Here is a tiny trained network, its code and every weight. The questions are about switching its units off for an input and a class, where a switched-off unit gives its printed mean instead of its output.

import numpy as np


def w(rows, s, z=0):
    codes = np.array(rows[::2]) - 128.0
    scale = np.full(codes.shape[1], s)
    scale[-1] = z or s
    return codes * scale


def f(y):
    return np.maximum(y, 0)


def log_softmax(a):
    a = a - a.max(-1, keepdims=True)
    return a - np.log(np.exp(a).sum(-1, keepdims=True))


def net(x, mask):
    res = np.array(x, float).reshape(1, 5) / 4 @ E
    y = f(res @ A[0][:, :-1].T + A[0][:, -1])
    res = res + np.where(mask, y, B[0][:, -1]) @ B[0][:, :-1]
    return log_softmax(res[-1] @ U[:, :-1].T + U[:, -1])


A, B = {}, {}
E = w([
[127,161,254,102],'x0',
[145,73,131,143],'x1',
[246,126,207,160],'x2',
[74,78,96,56],'x3',
[195,193,121,44],'x4',
],0.0084)
A[0] = w([
[137,106,246,115,137],'N0',
[152,62,167,100,134],'N1',
[42,42,88,166,4],'N2',
[138,164,130,131,143],'N3',
[124,157,170,138,77],'N4',
[165,191,111,138,93],'N5',
[155,173,188,119,106],'N6',
[161,42,44,130,61],'N7',
[165,225,118,102,166],'N8',
[75,72,114,89,63],'N9',
[56,81,189,156,47],'N10',
[119,183,108,152,228],'N11',
[49,142,122,103,195],'N12',
[91,62,158,144,168],'N13',
[69,166,51,123,190],'N14',
[217,157,134,60,103],'N15',
[125,151,69,182,203],'N16',
[94,85,166,118,124],'N17',
[111,152,133,192,204],'N18',
[116,146,130,58,115],'N19',
[120,80,80,126,54],'N20',
[85,161,128,74,120],'N21',
[210,82,152,57,142],'N22',
[135,121,128,172,167],'N23',
[142,225,63,151,93],'N24',
[68,144,121,60,118],'N25',
[142,171,102,149,85],'N26',
[177,98,118,177,178],'N27',
[75,178,124,99,192],'N28',
],0.013,0.0036)
B[0] = w([
[164,174,146,255,249],'N0',
[206,193,77,169,180],'N1',
[104,127,113,156,254],'N2',
[59,128,162,140,159],'N3',
[166,140,142,149,167],'N4',
[157,110,122,138,178],'N5',
[135,112,133,159,211],'N6',
[186,140,103,207,226],'N7',
[40,135,161,153,221],'N8',
[102,136,157,157,206],'N9',
[130,135,112,174,200],'N10',
[56,133,204,117,183],'N11',
[134,120,130,94,231],'N12',
[148,125,118,121,210],'N13',
[102,115,176,139,253],'N14',
[172,166,128,153,233],'N15',
[63,78,211,98,212],'N16',
[147,200,89,140,177],'N17',
[71,117,199,91,194],'N18',
[93,122,164,97,186],'N19',
[161,92,111,159,186],'N20',
[89,124,138,44,191],'N21',
[146,108,118,125,221],'N22',
[78,161,189,89,177],'N23',
[110,170,200,162,188],'N24',
[92,131,156,92,213],'N25',
[123,137,137,141,151],'N26',
[104,114,131,53,207],'N27',
[50,99,121,84,205],'N28',
],0.0074,0.008)
U = w([
[168,132,25,107,108],'0',
[84,102,154,2,252],'1',
[121,141,145,215,53],'2',
],0.0098,0.002)

Each question gives the input, the list of numbers given to net, and the class t.
The units are the neurons (one row each of A and B). Each row of codes is followed by its name. A weight is (code - 128) times the scale printed after its matrix; where a second scale follows, it is the last column's (A, B and U).
mask holds one flag per neuron, in row order. A switched-off neuron (its flag False) gives its mean, the last column of its row in B, instead of its output. The means were averaged over made-up inputs and are rounded, as every weight is.
A unit's drop is (log p(t) with every unit on - log p(t) with that unit switched off) / (log p(t) with every unit on - log p(t) with every unit switched off).
The circuit of an input: a set's keep is (log p(t) with only the set's units on - log p(t) with every unit switched off) / (log p(t) with every unit on - log p(t) with every unit switched off). Starting from the 12 units with the biggest drops (on a tie, the unit counted first), units are removed one at a time, each time the one whose removal leaves the highest keep (on an exact tie, the one counted first), for as long as the keep stays at least 0.8.
units of the circuit, in order: the units of the circuit, biggest drop first
k most important neurons: the k neurons with the biggest drops, biggest first
drop when u is switched off: that unit's drop, to one decimal
input [8,-5,4,5,2], class 2: units of the circuit, in order	N0
input [3,-6,-3,0,-8], class 1: units of the circuit, in order	N0; N7
input [-8,6,7,-2,6], class 0: units of the circuit, in order	N0; N14; N18
input [-8,-8,0,-7,1], class 1: units of the circuit, in order	N0; N16
input [1,-8,-1,-5,-4], class 1: units of the circuit, in order	N0; N7; N18
input [-5,-5,7,7,8], class 0: units of the circuit, in order	N15; N16
input [-8,-5,-2,-3,8], class 1: 2 most important neurons	N0; N16
input [-7,8,1,2,-2], class 0: 2 most important neurons	N0; N8
input [-6,-4,5,-5,0], class 1: 2 most important neurons	N0; N27
input [-4,-7,-1,-4,-3], class 1: drop when N0 is switched off	0.2
input [-2,-5,1,2,-1], class 1: drop when N0 is switched off	0.3
input [-5,-5,6,-7,-1], class 1: drop when N0 is switched off	0.3
input [3,3,6,4,8], class 2: drop when N0 is switched off	0.1
input [-5,-8,6,-3,-5], class 1: most important neuron	N0
